Below is a small trained network, with its code and all its weights. Each question gives an input and a class and asks what happens when units are switched off, that is, made to give their printed mean instead of their output.

import numpy as np


def w(rows, s, z=0):
    codes = np.array(rows[::2]) - 128.0
    scale = np.full(codes.shape[1], s)
    scale[-1] = z or s
    return codes * scale


def f(y):
    return y / 2 * (1 + np.tanh(0.7978845608 * (y + 0.044715 * y**3)))


def log_softmax(a):
    a = a - a.max(-1, keepdims=True)
    return a - np.log(np.exp(a).sum(-1, keepdims=True))


def net(x, mask):
    res = np.array(x, float).reshape(1, 8) / 4 @ E
    y = f(res @ A[0][:, :-1].T + A[0][:, -1])
    res = res + np.where(mask, y, B[0][:, -1]) @ B[0][:, :-1]
    return log_softmax(res[-1] @ U[:, :-1].T + U[:, -1])


A, B = {}, {}
E = w([
[129,128,130,126,126],'x0',
[131,125,126,130,129],'x1',
[191,63,155,83,10],'x2',
[218,218,117,208,82],'x3',
[126,132,128,126,127],'x4',
[229,124,60,64,177],'x5',
[190,117,255,135,182],'x6',
[129,125,127,128,129],'x7',
],0.0068)
A[0] = w([
[101,168,105,163,226,70],'neuron 1',
[202,207,122,196,40,65],'neuron 2',
[67,61,130,44,153,80],'neuron 3',
[105,177,107,150,236,61],'neuron 4',
[68,153,10,111,73,118],'neuron 5',
[67,43,142,37,171,31],'neuron 6',
[102,159,104,173,226,86],'neuron 7',
[7,149,251,207,42,151],'neuron 8',
[66,48,132,48,159,58],'neuron 9',
[239,126,59,30,207,81],'neuron 10',
[176,134,236,108,196,53],'neuron 11',
[172,195,81,207,61,93],'neuron 12',
[73,151,1,106,79,52],'neuron 13',
[173,62,144,94,37,56],'neuron 14',
[176,68,149,92,37,92],'neuron 15',
[101,166,107,166,223,93],'neuron 16',
[68,42,122,56,156,72],'neuron 17',
[85,132,7,114,79,2],'neuron 18',
[181,57,142,110,42,110],'neuron 19',
[92,149,29,127,101,125],'neuron 20',
[70,25,114,78,158,80],'neuron 21',
[99,172,105,157,226,40],'neuron 22',
[242,122,59,31,199,80],'neuron 23',
[83,161,20,111,91,143],'neuron 24',
[190,198,106,199,68,61],'neuron 25',
[161,150,225,100,166,83],'neuron 26',
[178,128,237,112,198,35],'neuron 27',
[176,59,141,92,40,49],'neuron 28',
[54,55,143,54,146,78],'neuron 29',
[98,174,108,163,218,89],'neuron 30',
],0.0059,0.0029)
B[0] = w([
[90,142,145,92,80,166],'neuron 1',
[142,167,124,130,164,195],'neuron 2',
[152,177,142,155,150,180],'neuron 3',
[88,139,138,99,82,167],'neuron 4',
[162,85,188,157,119,193],'neuron 5',
[137,173,134,157,144,185],'neuron 6',
[99,142,144,86,67,169],'neuron 7',
[104,101,8,159,150,254],'neuron 8',
[142,170,136,146,149,181],'neuron 9',
[89,113,61,172,116,201],'neuron 10',
[131,80,181,180,94,168],'neuron 11',
[155,160,156,132,160,190],'neuron 12',
[163,91,192,167,102,177],'neuron 13',
[77,162,141,96,83,168],'neuron 14',
[93,151,131,103,98,178],'neuron 15',
[79,134,148,87,80,170],'neuron 16',
[142,179,149,156,156,182],'neuron 17',
[148,91,203,189,94,157],'neuron 18',
[94,147,128,103,102,180],'neuron 19',
[133,114,154,130,122,171],'neuron 20',
[151,178,148,142,159,181],'neuron 21',
[98,139,142,107,88,159],'neuron 22',
[87,113,53,181,112,200],'neuron 23',
[135,103,171,135,120,187],'neuron 24',
[150,172,139,134,163,179],'neuron 25',
[135,102,145,164,108,156],'neuron 26',
[141,85,180,184,86,166],'neuron 27',
[62,165,152,95,76,167],'neuron 28',
[146,164,122,150,151,182],'neuron 29',
[97,132,150,93,89,169],'neuron 30',
],0.011,0.0048)
U = w([
[58,169,154,43,59,76],'0',
[159,35,210,204,115,72],'1',
[169,246,139,157,216,69],'2',
[79,78,1,188,144,71],'3',
[131,99,121,98,155,254],'4',
[136,105,125,106,151,230],'5',
],0.0097,0.0093)

Each question gives the input, the list of numbers given to net, and the class t.
The units are the neurons (one row each of A and B). Each row of codes is followed by its name. A weight is (code - 128) times the scale printed after its matrix; where a second scale follows, it is the last column's (A, B and U).
mask holds one flag per neuron, in row order. A switched-off neuron (its flag False) gives its mean, the last column of its row in B, instead of its output. The means were averaged over made-up inputs and are rounded, as every weight is.
A unit's drop is (log p(t) with every unit on - log p(t) with that unit switched off) / (log p(t) with every unit on - log p(t) with every unit switched off).
The circuit of an input: a set's keep is (log p(t) with only the set's units on - log p(t) with every unit switched off) / (log p(t) with every unit on - log p(t) with every unit switched off). Starting from the 12 units with the biggest drops (on a tie, the unit counted first), units are removed one at a time, each time the one whose removal leaves the highest keep (on an exact tie, the one counted first), for as long as the keep stays at least 0.8.
circuit, biggest first: the units of the circuit, biggest drop first
top k neurons: the k neurons with the biggest drops, biggest first
drop of u: that unit's drop, to one decimal
input [-3,5,-2,2,-3,8,-4,3], class 3: top 2 neurons => (neuron 23; neuron 10)
input [-8,4,8,3,3,-8,1,8], class 0: circuit, biggest first => (neuron 28)
input [-1,-8,1,2,-6,8,7,2], class 3: circuit, biggest first => (neuron 23; neuron 10)
input [-5,4,1,-1,-5,-6,-7,-5], class 1: circuit, biggest first => (neuron 5; neuron 13)
input [-6,4,8,-2,1,5,2,1], class 0: circuit, biggest first => (neuron 28; neuron 14)
input [0,0,6,1,2,8,0,7], class 3: top 2 neurons => (neuron 23; neuron 10)
input [2,-2,0,-6,5,-8,-5,-6], class 3: top 2 neurons => (neuron 8; neuron 12)
input [2,5,-1,5,-5,8,4,-1], class 3: circuit, biggest first => (neuron 23; neuron 10)
input [-5,3,8,3,-2,6,-6,2], class 0: top 2 neurons => (neuron 28; neuron 14)
input [-4,4,2,8,-1,-8,6,-6], class 2: top 2 neurons => (neuron 2; neuron 25)
input [-8,1,2,-3,-2,-8,0,2], class 3: drop of neuron 8 => 0.5
input [6,8,5,8,-3,-5,-3,-7], class 2: drop of neuron 2 => 0.2
input [-1,-1,7,4,-4,5,-6,-4], class 0: drop of neuron 14 => 0.6
input [-1,3,-7,3,-3,-1,8,1], class 1: circuit, biggest first => (neuron 11)
input [6,3,6,3,1,3,-2,-2], class 0: circuit, biggest first => (neuron 28; neuron 14)
input [-4,7,4,5,3,-3,-6,-4], class 1: circuit, biggest first => (neuron 5; neuron 13)
input [-8,-1,6,6,1,8,-1,4], class 3: drop of neuron 23 => 0.7
